Moves between elements:
γ: Q563->Q182, Q835->Q541, Q243->Q912, Q981->Q985, Q591->Q171, Q384->Q821, Q531->Q473, Q390->Q557, Q886->Q843, Q382->Q784, Q595->Q531, Q246->Q692, Q373->Q884, Q861->Q391, Q843->Q884, Q642->Q458, Q911->Q245, Q50->Q245, Q821->Q738, Q61->Q61, Q226->Q182, Q41->Q150, Q837->Q637, Q791->Q882, Q357->Q243, Q472->Q911, Q637->Q531, Q829->Q245, Q567->Q532, Q508->Q473, Q141->Q50, Q444->Q557, Q93->Q791, Q360->Q391, Q930->Q440, Q884->Q360, Q280->Q871, Q906->Q106, Q106->Q912, Q882->Q869, Q466->Q728, Q557->Q357, Q245->Q294, Q396->Q886, Q171->Q491, Q985->Q646, Q391->Q141, Q857->Q280, Q541->Q373, Q646->Q360, Q440->Q135, Q294->Q837, Q491->Q541, Q912->Q246, Q182->Q176, Q135->Q444, Q784->Q466, Q473->Q472, Q871->Q230, Q924->Q431, Q370->Q557, Q532->Q396, Q692->Q985, Q738->Q466, Q150->Q837, Q869->Q93, Q667->Q738, Q728->Q869, Q176->Q563, Q873->Q857, Q431->Q508, Q333->Q591, Q356->Q884, Q458->Q61, Q230->Q441, Q441->Q567
π: Q563->Q595, Q835->Q444, Q243->Q835, Q981->Q930, Q591->Q912, Q384->Q869, Q531->Q41, Q390->Q333, Q886->Q441, Q382->Q458, Q595->Q508, Q246->Q882, Q373->Q390, Q861->Q886, Q843->Q567, Q642->Q637, Q911->Q431, Q50->Q360, Q821->Q784, Q61->Q246, Q226->Q784, Q41->Q906, Q837->Q595, Q791->Q466, Q357->Q491, Q472->Q924, Q637->Q356, Q829->Q243, Q567->Q280, Q508->Q245, Q141->Q884, Q444->Q243, Q93->Q791, Q360->Q396, Q930->Q370, Q884->Q532, Q280->Q373, Q906->Q41, Q106->Q182, Q882->Q728, Q466->Q906, Q557->Q985, Q245->Q473, Q396->Q230, Q171->Q246, Q985->Q440, Q391->Q843, Q857->Q541, Q541->Q360, Q646->Q135, Q440->Q557, Q294->Q391, Q491->Q692, Q912->Q791, Q182->Q642, Q135->Q390, Q784->Q837, Q473->Q294, Q871->Q829, Q924->Q141, Q370->Q871, Q532->Q871, Q692->Q384, Q738->Q595, Q150->Q911, Q869->Q667, Q667->Q176, Q728->Q106, Q176->Q458, Q873->Q835, Q431->Q50, Q333->Q821, Q356->Q473, Q458->Q531, Q230->Q873, Q441->Q857

The rows follow the links: the fewer symbols apart two elements are, the more alike their rows tend to be.

Name the element of each row.
-305   642    -5   -41   186  -189   638   309  -187     3    66   100   295  -107   244  -312  -453   217  -351   591   316  -204   -82  -109    44  -228  -271  -253  -499   -26  -407  -418   666   105  -604  -143  -284  -230  -455  -169  -684   -12   687  -102  -409   600  -697; element Q473
 158  -620  -115   669   318  -278   -22  -563    53   255  -353  -419  -320   347  -508  -381  -563   -93   -46   211  -330   336  -310   572  -126   615   148    94   314  -286   447   231   -38  -267  -483   293  -429  -342  -285  -190   136   431   220   299   713   224   439; element Q171
-155  -461   171   613   322   -71    96  -328   265   703    -2  -390  -238   538   203   104  -288   180  -113   539  -421   190  -500   214   298   402   395  -680   -24   276   515   -41  -321  -801  -113  -174   169  -400  -454  -106   301    27  -625   131   651   284   103; element Q243
-346   396    61   200   246  -206   639   261     3   240    42    10   326  -147   347  -293  -325   219  -193   706   290  -190  -114  -118   181  -268  -229  -265  -649    67  -557  -508   609   -72  -580  -222  -170  -353  -457  -283  -708    49   741   -36  -385   589  -564; element Q245
-384   238   -16   185   100  -176   365   169   172   240  -109   -34   255  -304    -6  -382  -266    47   -91   458   280    49   -19   -22    24  -294  -370    69  -745   -20  -775  -369   704   120  -573  -205  -305  -315  -306  -274  -729   244  1088    55  -567   531  -237; element Q924
-585   513  -125    53  -782    67    37    55   407   631   -24   265    21   -83  -109  -120    13  -346    69  -166   826   254   584  -155  -268  -436  -326   379  -462  -370  -604   277   -86   340    30   -49   102  -214    96    63  -476   320   421   771  -630   -32   226; element Q884
-401   285   -66   143   -87  -215   297    99   288   401   -62    62   240  -232   -34  -340  -214     8   -28   315   447    43    88     8    48  -218  -357   115  -715   -19  -832  -333   623   110  -485  -181  -239  -258  -309  -270  -797   332   988   194  -606   507  -200; element Q50
 561   -46   212  -496   320   -22   176   434  -644  -922  -152   -50   345  -195   266   241   835   291   140  -353  -323  -361     5  -298  -255  -191  -107   284   384    28   261  -287   -35   291   145   220  -107   693   611   277   142  -526    74  -770  -150  -490  -198; element Q738
  570    -78    136   -443    221      6    -87    122   -486  -1004   -115   -125    208   -236    -67    239    760     74    240   -538   -429   -305    214    -85   -412    -78    -27    466    661   -102    244    -79    -96    575    191    281   -256    601    668    248    270   -309    130   -644   -128   -514    -87; element Q667
  233   -521    -60   -658   -120    469  -1045    120    323    -12    497    452   -147   -437   -174    181     82   -260    204   -575     58     95   -128    -88    720    183   -138   -151   -359    526   -483    310    146     67    442   -324    544    305    148    -96    473    146   -433   -564   -133    -52    107; element Q930
 147  -705   -69  -241    95   386  -951   -73   423   275   476   263  -287   -90  -171   166  -165  -217   158  -275  -116   169  -418   145   759   369    -4  -416  -394   739  -216   279    90  -366   299  -410   499   -26  -292  -132   464   157  -653  -379   267   176   174; element Q557
-373   610     3  -114    23  -211   604   368   -56    16    42   195   301  -233   179  -278  -340   170  -199   387   386  -183    89  -133     5  -396  -332  -134  -578    40  -582  -385   599   272  -558   -51  -283  -108  -317  -157  -778    57   783     5  -651   499  -599; element Q294
 458   582  -236  -480   -28     2   153   132  -729  -849    76   145  -121   -87  -430  -380  -612    96  -471  -114   137  -235    45   152  -335    62    14    74   830  -235   787   176    14   742  -187   642  -519   216   -65   144   157    18  -135    -1   373  -158  -342; element Q382
-482   480   -43   -34  -898   129    -2  -114   464   404   -90   301    10   -36     3   115   266  -339   169  -323   629   187   733  -301  -359  -536  -228   569   -54  -409  -473   295  -382   229   438     9   251     4   387   186  -208    87   131   859  -511  -343   399; element Q886
 495  -717   256   109   387  -112  -134   -20  -117  -572  -351  -291   266  -108    80   208  1114    86   463  -459  -562   -91    83   -97  -311    59   -34   668   311  -103   -61  -252  -109    86   123    53   -93   489   677   121   115  -125   494  -526  -113  -432   386; element Q869
  41  1012  -106  -453   261   -76   710   402  -669  -655   186   107   114   -79   197  -171  -549   410  -507   358    95  -367   -63   -90  -118  -123   -22  -463   259    -3   409  -282   396   391  -378   267  -389    65  -226    26  -122  -296   -92  -310   -27   269  -871; element Q531
 455  -825   267   328   400  -282   -32  -237   -84  -397  -546  -484   182   -32   -88    77   939    22   500  -316  -666   -26    85    11  -399   210    26   671   402  -206    64  -196  -168   -41   -32   159  -283   342   575   107   127  -137   570  -326   157  -352   468; element Q882

Each walk starts at a row. The symbols on each line, taken left to right, move it on to the next element.
Each answer is a row, close to the row of the element it stands for.
start -302   232   -13   110   217  -194   488   182    69   246   -45   -40   353  -182   139  -296  -338   136   -48   528   320   -47   -42   -83    41  -233  -321   -86  -684    58  -623  -468   691    61  -610  -191  -217  -253  -439  -254  -714   216   988  -117  -511   602  -391
γ π γ γ:    4   943    54  -497   272   -28   723   529  -616  -634   204   138   277  -183   348    18  -226   423  -456   350   175  -461  -116  -312   -54  -348   -47  -346    81    64    94  -470   449   334  -277    14  -156   173  -139   -65  -347  -399    65  -448  -254   151  -980
γ γ π γ: -210   548   183  -121   470  -147   743   498  -354  -284   136   -73   328   -93   665   177    49   587  -208   547   -52  -415  -189  -334   100  -253    22  -532  -291   190   -85  -663   363  -127  -317  -208   -31    78  -134   -76  -330  -440   118  -564  -304   338  -886
start -252   484   -50    44   284  -170   636   295  -111     6    54    -8   326  -249   235  -266  -461   243  -269   644   254  -183  -132   -65    80  -259  -211  -261  -562    57  -364  -506   736   100  -632  -209  -309  -199  -462  -229  -708   -59   749  -229  -350   689  -658
π π π π γ: -365   231  -150   101  -299   -80    89   -47   234   300   -78   193   201  -266  -149  -264  -175  -296    55   146   632    83   282   -68  -124  -341  -476   378  -665  -182  -834  -109   538   307  -208  -191  -204  -262  -161  -159  -804   337   942   376  -643   294   103
π γ γ: -363   353  -126   -97  -574    63    35    70   261   226   -94   298   204  -369  -228  -261    70  -317    70  -132   761   123   556  -142  -222  -437  -428   562  -410  -354  -851    81   251   428    52   -92  -131   -72    84   -28  -576   190   776   686  -683     5   192
start  378  -552   311    55   467  -101    67    11  -224  -584  -329  -415   329   -66   263   325  1159   244   423  -281  -722  -227    46  -187  -332   -15   135   466   399  -112    38  -333  -192   -50   172    24  -106   463   672   180   175  -357   288  -614  -107  -446   178
π γ γ γ:   399  -1063    -23    407    248   -114   -681   -521     98     84   -203   -244   -259    139   -714   -343   -267   -273    171   -253   -394    334   -327    516     77    650    -12    227    140    -36    224    373     72    -67   -286    105   -349   -244   -113   -148    330    483    256    -58    631    138    709
γ γ γ: -572   185  -169    42  -705   136  -237   -82   634   659     6   314   -22  -187  -251  -133     4  -423   148  -154   712   278   497   -63   -68  -356  -317   357  -552  -124  -820   232   103   135   131  -185   219  -252     1   -97  -443   350   412   793  -579    10   417
start  170   842    28  -685   279   -25   635   604  -764  -796   195   208   277  -165   315  -123  -181   373  -329   178    57  -513  -138  -211   -94  -298   -59  -286   221   111   255  -350   399   476  -235   161  -289   282   -28    73  -242  -360    57  -560  -207    44  -846
γ π γ γ γ:   53  1085  -113  -499   -22   -76   613   492  -759  -550   204   256    89  -115     9  -243  -716   252  -538   280   374  -345   -75     2  -158  -213  -150  -364   265    34   438   -62   362   548  -347   328  -373   100  -302    74  -205   -82     4  -131   -38   115  -792
γ π π γ γ π:  393  -769   336   304   444  -206    28   -77   -95  -341  -424  -484   234    30   216   281  1088   154   519  -265  -731  -128     7  -157  -309    29    25   556   278  -119   -75  -322  -160  -176   116    11  -139   404   619   144    53  -212   516  -519   -33  -443   439
start -318   335    12   186   289  -191   589   259   -14   163     6   -63   320  -114   261  -319  -335   226  -135   583   184  -139  -138    -4   112  -252  -262  -163  -655    35  -530  -532   751    10  -629  -200  -303  -308  -439  -220  -752    41   837  -138  -417   639  -466
γ π π π π: -661   562   -41    19  -848   213    17   -61   481   566    16   231   -60    22    82   193   249  -277   208  -201   595   234   663  -232  -379  -484   -73   440  -158  -325  -448   346  -475    52   601  -111   308   -71   355   152  -213     6  -210   901  -538  -261   348
π π π: -328   -84   113   607    77   -96   212  -293   286   721    40  -255  -252   504   385   193  -309   193  -147   503  -194   136  -261    65   331   266   533  -583   -15   124   471    72  -443  -882   141  -115   336  -390  -412   -62   291  -147  -826   343   487   208   133
start  114   174   394  -178   509   -36   503   304  -400  -549   -61  -137   359    25   817   500   744   520    44   143  -526  -405  -104  -343    25  -231   247  -252   188   126   169  -543  -144  -257   189   -35   144   366   321    81    41  -750  -275  -783  -155  -142  -575
γ γ γ γ π:  660  -980   177   115   341  -171  -470  -306    -7  -557  -281  -347    63  -136  -379    37   636  -104   451  -540  -688    -6   -86   274  -192   346   -43   625   332   -70    91    40   -29   157   -36   180  -339   325   486    75   296   181   504  -488   216  -300   534
π π γ γ:  377  -294   308  -155   410   -78   168   254  -371  -647  -176  -247   312   -18   476   384  1040   369   305  -181  -577  -363    72  -378  -193  -173    68   290   378     9   104  -472  -169     5   240    44    51   559   579   202   142  -541    71  -775   -63  -434  -183
start   562    406     39   -602    166     24    265    357   -711  -1040     46     73    140   -219    135    113    184    304   -176   -180   -208   -405     20   -161   -262   -145    126     60    709    -51    455   -178    -14    533     72    304   -183    482    338    215    201   -469   -171   -622     18   -331   -488
π γ π: -353   965  -140  -255  -301   -74   550   352  -242   -49   110   279   151  -297   -36  -402  -634   105  -434   453   725  -223   158  -125   -70  -447  -322   -95  -231  -170  -339  -220   475   473  -397   110  -332  -191  -438  -111  -606   101   518   258  -445   383  -587
γ π γ γ γ: -478   525  -150   -18  -791   158   -40   -21   352   374   -59   282   -16  -144   -52   -87   231  -378   130  -265   734   163   687  -193  -330  -548  -241   528  -202  -416  -558   261  -207   337   376  -107   114    -8   296    86  -338   155   284   837  -581  -260   398
